Below are the code and all the weights of a small trained network. Each question names an input and a class and asks about switching units off, where a switched-off unit gives its printed mean instead of its output.

import numpy as np


def w(rows, s, z=0):
    codes = np.array(rows[::2]) - 128.0
    scale = np.full(codes.shape[1], s)
    scale[-1] = z or s
    return codes * scale


def norm(h):
    return h / np.sqrt((h * h).mean(-1, keepdims=True) + 1e-5)


def f(y):
    return y / 2 * (1 + np.tanh(0.7978845608 * (y + 0.044715 * y**3)))


def log_softmax(a):
    a = a - a.max(-1, keepdims=True)
    return a - np.log(np.exp(a).sum(-1, keepdims=True))


def net(x, mask):
    res = np.array(x, float).reshape(1, 8) / 4 @ E
    u = 0
    for l in range(3):
        y = f(norm(res) @ A[l][:, :-1].T + A[l][:, -1])
        res = res + np.where(mask[u : u + 7], y, B[l][:, -1]) @ B[l][:, :-1]
        u += 7
    return log_softmax(norm(res)[-1] @ U[:, :-1].T + U[:, -1])


A, B = {}, {}
E = w([
[189,82,107,5,149,109,124,127,163],'x0',
[42,89,138,128,202,186,158,103,154],'x1',
[240,169,38,133,93,77,16,221,83],'x2',
[70,84,39,124,243,207,105,196,159],'x3',
[101,91,63,162,127,162,249,128,113],'x4',
[163,121,104,118,177,116,125,176,172],'x5',
[46,135,31,179,100,167,113,105,53],'x6',
[197,100,153,109,139,87,217,151,194],'x7',
],0.002)
A[0] = w([
[221,172,145,80,92,79,61,147,94,6],'0.n0',
[116,133,111,139,104,100,117,125,167,122],'0.n1',
[204,133,89,149,39,75,166,151,128,46],'0.n2',
[231,142,93,117,63,65,192,140,86,23],'0.n3',
[177,86,168,99,118,73,148,126,196,69],'0.n4',
[91,127,224,156,89,82,164,58,123,89],'0.n5',
[167,118,5,110,164,145,89,202,160,78],'0.n6',
],0.0031,0.0021)
B[0] = w([
[126,28,92,54,173,176,112,101,207,194],'0.n0',
[135,135,126,132,123,174,122,130,111,125],'0.n1',
[182,95,73,124,107,136,195,90,76,165],'0.n2',
[196,72,49,150,57,106,177,118,149,177],'0.n3',
[101,174,79,216,62,181,95,165,45,192],'0.n4',
[97,172,194,65,44,198,168,126,109,245],'0.n5',
[99,197,254,126,74,122,175,25,62,221],'0.n6',
],0.0024,0.0011)
A[1] = w([
[78,164,52,190,111,159,94,121,65,76],'1.n0',
[57,86,101,99,197,160,175,106,149,83],'1.n1',
[162,174,163,140,74,63,57,143,109,103],'1.n2',
[174,134,154,84,122,117,175,118,180,155],'1.n3',
[151,78,51,132,160,118,77,170,155,101],'1.n4',
[187,129,142,72,122,79,2,136,117,3],'1.n5',
[65,169,51,203,117,153,68,114,51,35],'1.n6',
],0.0046,0.0029)
B[1] = w([
[72,4,175,142,101,60,63,199,78,210],'1.n0',
[96,87,40,81,150,219,200,114,186,250],'1.n1',
[82,93,94,95,156,203,151,95,163,222],'1.n2',
[80,135,77,164,145,131,95,133,39,246],'1.n3',
[108,157,226,132,83,123,163,84,116,164],'1.n4',
[118,149,113,22,151,178,17,77,224,206],'1.n5',
[104,22,146,181,101,77,72,251,16,225],'1.n6',
],0.0041,0.0019)
A[2] = w([
[179,151,122,65,162,120,27,127,151,70],'2.n0',
[71,193,236,139,64,143,174,41,111,67],'2.n1',
[180,196,174,176,203,117,167,207,201,52],'2.n2',
[78,109,192,154,77,141,142,88,74,161],'2.n3',
[151,170,147,77,159,93,172,104,161,126],'2.n4',
[131,131,110,203,167,114,209,154,123,97],'2.n5',
[253,137,46,117,42,48,172,114,81,4],'2.n6',
],0.0044,0.0024)
B[2] = w([
[114,176,141,110,3,132,88,82,155,218],'2.n0',
[167,243,175,38,148,98,185,185,62,239],'2.n1',
[95,172,130,226,129,90,110,92,117,131],'2.n2',
[184,152,154,72,174,82,129,213,130,251],'2.n3',
[128,111,95,186,123,151,104,152,78,183],'2.n4',
[124,169,184,115,129,154,37,61,190,182],'2.n5',
[214,52,49,176,150,100,196,54,96,230],'2.n6',
],0.0049,0.0019)
U = w([
[150,175,128,47,49,148,12,68,199,180],'0',
[250,70,48,169,98,88,200,58,93,134],'1',
[41,69,87,96,206,235,214,113,190,137],'2',
[148,236,221,47,142,100,215,171,65,152],'3',
[110,191,160,254,178,113,114,95,176,5],'4',
[62,28,141,168,112,81,68,249,37,157],'5',
],0.009,0.0024)

Each question gives the input, the list of numbers given to net, and the class t.
The units are the neurons (one row each of A and B). Each row of codes is followed by its name. A weight is (code - 128) times the scale printed after its matrix; where a second scale follows, it is the last column's (A, B and U).
mask holds one flag per neuron, layer by layer. A switched-off neuron (its flag False) gives its mean, the last column of its row in B, instead of its output. The means were averaged over made-up inputs and are rounded, as every weight is.
A unit's drop is (log p(t) with every unit on - log p(t) with that unit switched off) / (log p(t) with every unit on - log p(t) with every unit switched off).
The circuit of an input: a set's keep is (log p(t) with only the set's units on - log p(t) with every unit switched off) / (log p(t) with every unit on - log p(t) with every unit switched off). Starting from the 12 units with the biggest drops (on a tie, the unit counted first), units are removed one at a time, each time the one whose removal leaves the highest keep (on an exact tie, the one counted first), for as long as the keep stays at least 0.8.
circuit, biggest first: the units of the circuit, biggest drop first
most important unit: the unit with the biggest drop
top k neurons: the k neurons with the biggest drops, biggest first
top k neurons in layer l: the k neurons of layer l with the biggest drops, biggest first
drop of u: that unit's drop, to one decimal
input [-8,4,-3,3,-5,-5,0,-1], class 5: top 2 neurons	(1.n6, 0.n6)
input [3,7,2,2,-5,-4,-4,8], class 0: most important unit	2.n0
input [-2,-3,-6,4,-4,-1,-2,-1], class 3: top 3 neurons in layer 1	(1.n5, 1.n2, 1.n6)
input [8,-3,-6,4,-7,-1,7,-8], class 5: top 4 neurons	(1.n6, 0.n0, 1.n0, 2.n5)
input [-2,-7,7,-8,-4,8,-5,6], class 1: top 2 neurons in layer 2	(2.n6, 2.n5)
input [0,7,-5,-1,-3,-4,-3,0], class 3: top 2 neurons in layer 1	(1.n2, 1.n5)
input [5,3,2,3,3,-4,-8,-5], class 0: circuit, biggest first	(2.n0, 1.n2)
input [-1,-1,1,-7,-6,-4,5,7], class 1: top 2 neurons	(2.n6, 0.n3)
input [-6,1,2,2,7,-1,-1,2], class 5: top 3 neurons in layer 1	(1.n0, 1.n6, 1.n2)
input [-2,6,-6,-4,4,7,-8,0], class 3: top 4 neurons	(2.n1, 0.n0, 0.n5, 1.n2)
input [-8,-3,0,5,6,-4,-6,0], class 4: circuit, biggest first	(2.n5, 1.n2)
input [1,-4,0,-4,-3,6,1,3], class 1: top 2 neurons	(0.n3, 0.n2)
input [-3,-4,-1,-8,-1,-4,1,-8], class 3: top 3 neurons	(2.n1, 0.n5, 0.n4)
input [-3,-3,4,2,-4,-6,-6,7], class 0: most important unit	1.n5
input [-8,-4,8,-2,-2,0,-7,6], class 1: top 3 neurons	(2.n6, 0.n3, 0.n2)
input [-4,-2,-2,-6,-3,4,-3,8], class 1: top 2 neurons in layer 0	(0.n6, 0.n3)
input [-4,-8,-4,-3,-8,5,1,5], class 0: top 2 neurons in layer 0	(0.n6, 0.n0)
input [-5,5,7,6,-5,5,-6,-1], class 0: top 2 neurons	(1.n5, 2.n0)
input [1,6,4,7,4,5,3,-5], class 5: top 2 neurons in layer 0	(0.n0, 0.n6)
input [-6,-3,-4,-8,7,-8,2,-5], class 3: top neuron	(2.n1)
input [-4,6,3,3,-2,6,3,8], class 4: drop of 2.n2	0.2
input [-4,7,-6,-2,-5,0,-4,4], class 3: drop of 2.n1	0.3
input [-8,-5,6,1,-5,6,-3,-2], class 0: drop of 0.n3	0.0
input [7,7,7,8,-1,-4,-7,2], class 0: drop of 2.n0	0.3
